Here is a tiny trained network, its code and every weight. The questions are about switching its units off for an input and a class, where a switched-off unit gives its printed mean instead of its output.

import numpy as np


def w(rows, s, z=0):
    codes = np.array(rows[::2]) - 128.0
    scale = np.full(codes.shape[1], s)
    scale[-1] = z or s
    return codes * scale


def f(y):
    return y / 2 * (1 + np.tanh(0.7978845608 * (y + 0.044715 * y**3)))


def log_softmax(a):
    a = a - a.max(-1, keepdims=True)
    return a - np.log(np.exp(a).sum(-1, keepdims=True))


def net(x, mask):
    res = np.array(x, float).reshape(1, 4) / 4 @ E
    y = f(res @ A[0][:, :-1].T + A[0][:, -1])
    res = res + np.where(mask, y, B[0][:, -1]) @ B[0][:, :-1]
    return log_softmax(res[-1] @ U[:, :-1].T + U[:, -1])


A, B = {}, {}
E = w([
[220,255,109,111,145,96,213,196,173],'x0',
[111,124,167,165,164,113,134,254,34],'x1',
[35,208,111,164,153,191,224,74,100],'x2',
[81,79,205,74,213,67,177,111,145],'x3',
],0.0094)
A[0] = w([
[74,82,156,178,78,150,86,97,151,60],'N0',
[118,102,168,59,185,93,193,118,154,46],'N1',
[103,76,180,122,90,163,81,75,135,69],'N2',
[176,140,104,165,57,206,123,121,152,118],'N3',
[163,188,169,132,99,124,144,159,187,140],'N4',
[79,147,100,175,148,208,201,109,142,39],'N5',
[181,153,134,133,127,145,197,131,170,127],'N6',
[176,173,119,117,147,121,162,169,192,67],'N7',
[99,204,84,188,67,163,83,143,110,65],'N8',
[206,164,80,90,163,88,161,117,68,7],'N9',
[81,161,111,169,123,170,178,76,167,181],'N10',
[183,136,54,78,95,152,118,1,253,80],'N11',
[163,111,188,156,127,86,44,192,138,88],'N12',
[106,37,93,119,117,191,152,120,129,48],'N13',
[146,107,191,97,211,107,156,90,156,65],'N14',
[179,141,120,221,121,155,97,150,64,89],'N15',
[66,90,150,177,131,135,32,142,35,96],'N16',
[113,88,131,137,127,151,76,70,111,131],'N17',
[42,163,138,130,111,175,192,114,57,56],'N18',
[70,156,119,105,182,147,193,85,81,78],'N19',
[96,99,163,102,200,78,147,121,129,78],'N20',
[80,140,165,76,190,96,119,121,157,50],'N21',
[50,114,183,95,131,181,61,108,52,95],'N22',
[152,161,78,183,80,195,66,152,147,51],'N23',
[222,101,148,72,143,110,54,100,169,87],'N24',
[176,134,131,174,173,105,164,196,54,142],'N25',
[172,71,102,40,106,96,94,161,120,38],'N26',
[133,100,133,123,109,86,106,148,162,14],'N27',
[144,143,168,146,139,179,112,175,30,3],'N28',
[137,160,81,127,148,81,132,147,141,7],'N29',
[139,153,128,48,101,144,123,62,161,35],'N30',
],0.0096,0.0048)
B[0] = w([
[153,177,105,102,143,142,166,106,153,171],'N0',
[140,166,155,92,124,129,76,125,136,187],'N1',
[151,157,102,108,127,157,145,140,146,180],'N2',
[121,143,176,87,133,111,85,107,103,181],'N3',
[147,147,82,91,135,153,164,96,120,181],'N4',
[164,91,88,168,63,82,110,138,193,178],'N5',
[141,145,79,120,131,150,148,120,114,182],'N6',
[141,175,60,101,137,165,138,80,126,184],'N7',
[141,152,163,115,119,129,79,128,130,170],'N8',
[118,178,97,110,129,162,154,110,217,153],'N9',
[164,102,136,173,121,106,117,158,128,195],'N10',
[74,54,177,122,173,159,156,218,137,252],'N11',
[140,102,92,189,92,121,123,155,162,193],'N12',
[119,153,95,102,137,149,144,109,174,151],'N13',
[144,168,163,89,110,132,86,128,146,180],'N14',
[125,125,179,97,145,115,103,142,136,161],'N15',
[130,164,111,112,167,168,155,116,129,199],'N16',
[163,154,96,100,142,177,165,104,130,177],'N17',
[164,98,90,174,89,117,106,163,162,179],'N18',
[152,107,119,167,83,103,99,158,173,181],'N19',
[140,158,170,106,112,135,91,133,145,181],'N20',
[88,187,172,88,90,96,70,111,160,164],'N21',
[141,136,105,102,126,135,177,121,143,182],'N22',
[131,175,192,84,118,79,72,69,120,175],'N23',
[147,104,99,216,104,83,114,144,147,201],'N24',
[87,94,141,137,192,166,158,164,110,198],'N25',
[146,127,82,192,63,104,104,126,188,179],'N26',
[125,133,130,154,115,142,115,137,173,142],'N27',
[50,106,158,115,138,143,121,186,206,157],'N28',
[103,172,90,113,152,136,133,114,254,136],'N29',
[85,98,128,140,169,153,136,199,137,167],'N30',
],0.011,0.014)
U = w([
[171,110,90,251,60,117,83,132,146,110],'0',
[159,173,63,95,157,191,173,84,133,115],'1',
[139,168,243,86,98,124,29,97,132,114],'2',
[74,85,168,160,192,176,133,193,137,124],'3',
[200,88,154,169,168,137,143,129,71,254],'4',
[118,131,155,178,138,98,130,49,97,109],'5',
[87,103,85,107,142,86,125,101,45,109],'6',
],0.012,0.02)

Each question gives the input, the list of numbers given to net, and the class t.
The units are the neurons (one row each of A and B). Each row of codes is followed by its name. A weight is (code - 128) times the scale printed after its matrix; where a second scale follows, it is the last column's (A, B and U).
mask holds one flag per neuron, in row order. A switched-off neuron (its flag False) gives its mean, the last column of its row in B, instead of its output. The means were averaged over made-up inputs and are rounded, as every weight is.
A unit's drop is (log p(t) with every unit on - log p(t) with that unit switched off) / (log p(t) with every unit on - log p(t) with every unit switched off).
The circuit of an input: a set's keep is (log p(t) with only the set's units on - log p(t) with every unit switched off) / (log p(t) with every unit on - log p(t) with every unit switched off). Starting from the 12 units with the biggest drops (on a tie, the unit counted first), units are removed one at a time, each time the one whose removal leaves the highest keep (on an exact tie, the one counted first), for as long as the keep stays at least 0.8.
units of the circuit, in order: the units of the circuit, biggest drop first
most important unit: the unit with the biggest drop
k most important neurons: the k neurons with the biggest drops, biggest first
drop of u: that unit's drop, to one decimal
input [5,8,-6,-4], class 3: 2 most important neurons -> (N25 N28)
input [0,4,4,3], class 0: most important neuron -> (N11)
input [-8,-5,-8,5], class 0: 3 most important neurons -> (N24 N26 N12)
input [0,0,1,-3], class 4: units of the circuit, in order -> (N9 N26)
input [-8,-4,7,-3], class 1: 3 most important neurons -> (N17 N0 N22)
input [5,7,-4,-4], class 3: 2 most important neurons -> (N25 N28)
input [7,6,3,-4], class 1: 3 most important neurons -> (N11 N7 N4)
input [-8,5,3,8], class 1: 2 most important neurons -> (N22 N16)
input [-2,0,6,6], class 0: 2 most important neurons -> (N18 N19)
input [3,-1,3,-3], class 4: 4 most important neurons -> (N26 N24 N12 N21)
input [-3,7,7,7], class 0: 3 most important neurons -> (N18 N19 N11)
input [-4,-8,5,-6], class 3: 2 most important neurons -> (N11 N30)
input [-3,-5,5,1], class 0: 4 most important neurons -> (N5 N25 N19 N10)
input [-4,8,2,-7], class 3: 3 most important neurons -> (N28 N25 N16)
input [-5,5,7,-2], class 0: units of the circuit, in order -> (N18)
input [-4,3,2,2], class 1: units of the circuit, in order -> (N11 N16)
input [-3,3,-1,0], class 4: 2 most important neurons -> (N11 N7)
input [-5,1,4,-1], class 1: drop of N10 -> 0.0
input [-7,-8,3,-3], class 3: drop of N17 -> -0.2
input [-3,2,2,1], class 4: drop of N11 -> 0.5
input [0,7,8,-1], class 0: drop of N19 -> 0.1
input [-8,4,-6,4], class 1: most important unit -> N16
